Look-ups in named tables: a row name and a column name give one cell, copied from the table.

zesifo:
,tapuge,fipi,zapadok,gizota,rubur,zenido,bur
defizit,0.77,0.22,0.61,0.78,0.59,0.62,0.93
mudamad,0.79,0.59,0.43,0.33,0.85,0.75,0.81
vibame,0.81,0.49,0.59,0.51,0.70,0.64,0.77
mik,0.66,0.30,0.42,0.55,0.70,0.72,0.84
mis,0.64,0.34,0.41,0.53,0.73,0.77,0.87
nodu,0.53,0.48,0.71,0.85,0.54,0.63,0.56
zin,0.68,0.30,0.42,0.56,0.76,0.67,0.91
kerok,0.78,0.56,0.44,0.35,0.90,0.74,0.84
kaz,0.76,0.55,0.45,0.34,0.87,0.71,0.83
kobuf,0.75,0.56,0.42,0.37,0.89,0.69,0.82
bisus,0.51,0.79,0.52,0.47,0.72,0.67,0.55

What is the gizota of nodu in zesifo? 0.85
What is the zapadok of mik in zesifo? 0.42
What is the zapadok of zin in zesifo? 0.42
What is the bur of mis in zesifo? 0.87
What is the fipi of bisus in zesifo? 0.79
What is the zapadok of kaz in zesifo? 0.45
What is the rubur of vibame in zesifo? 0.70
What is the bur of kerok in zesifo? 0.84
Which row has the largest bur? defizit

vas =
,dibetu,fut,nugoma,vugem,tek,sel,bimudus,kuviv,vapev
gep,13,0,-24,-13,8,20,43,61,-46
firag,29,11,30,19,21,15,25,14,1
zunosug,11,-6,-27,-16,4,14,60,91,-57
rav,16,1,-21,-7,2,16,39,56,-42
viv,19,7,6,21,1,15,25,19,-17
ton,15,3,-4,18,6,23,29,26,-27
vad,26,27,32,22,3,5,10,-58,89
tav,-44,14,33,-18,32,-16,97,-7,38
zurop,12,-6,-27,-17,5,23,60,90,-58

gep, bimudus -> 43
vad, sel -> 5
zunosug, dibetu -> 11
zurop, nugoma -> -27
zurop, fut -> -6
tav, sel -> -16
rav, nugoma -> -21
firag, fut -> 11
gep, fut -> 0
firag, tek -> 21
rav, dibetu -> 16
gep, dibetu -> 13
firag, vapev -> 1
rav, tek -> 2
zurop, sel -> 23
rav, vapev -> -42
viv, vapev -> -17
zunosug, tek -> 4
ton, dibetu -> 15
zurop, tek -> 5

Table puzuziv
|  | kosip | merod | vad | diz | gura | fomufav | gar | zovi | deg |
|---|---|---|---|---|---|---|---|---|---|
| getunu | 2.011 | 1.737 | 5.708 | -1.242 | 9.993 | 4.780 | 3.700 | -0.634 | 2.780 |
| zilob | 6.365 | 4.210 | -0.043 | 1.025 | 1.107 | 5.759 | 2.742 | 7.397 | 1.722 |
| sese | 7.248 | 3.521 | 5.499 | -2.800 | 6.126 | 8.353 | 1.214 | 6.504 | 3.260 |
| nam | 0.831 | 2.246 | -0.535 | 3.505 | -2.467 | 1.888 | 0.642 | 9.346 | 8.985 |
| vosuto | 1.370 | -0.412 | 4.083 | 8.123 | 1.069 | 3.307 | -1.925 | -5.023 | 7.933 |
| kip | 3.899 | 1.465 | 2.636 | 2.295 | 4.737 | 3.653 | 2.732 | 1.089 | 0.155 |
| zusosul | 0.653 | 4.107 | 1.677 | -1.421 | 7.083 | -3.248 | 3.688 | 1.593 | 4.520 |
| mipud | 5.499 | 3.957 | 7.309 | 3.669 | 6.256 | -5.647 | 3.824 | -1.231 | -0.555 |
| bovo | 8.113 | 3.989 | 6.843 | -6.656 | 6.812 | 2.149 | 1.209 | 5.060 | -5.734 |
| valar | 1.198 | 2.402 | 1.643 | 1.269 | 8.499 | -6.182 | 7.415 | 9.458 | -1.807 |
| pugik | 4.419 | -0.054 | -0.354 | 7.552 | -2.715 | -1.619 | 0.211 | -4.408 | -7.306 |

mipud, gar: 3.824
nam, fomufav: 1.888
zilob, fomufav: 5.759
mipud, deg: -0.555
vosuto, kosip: 1.370
valar, gura: 8.499
zilob, gar: 2.742
getunu, zovi: -0.634
kip, diz: 2.295
valar, zovi: 9.458
bovo, gar: 1.209
pugik, gar: 0.211
nam, zovi: 9.346
kip, gar: 2.732

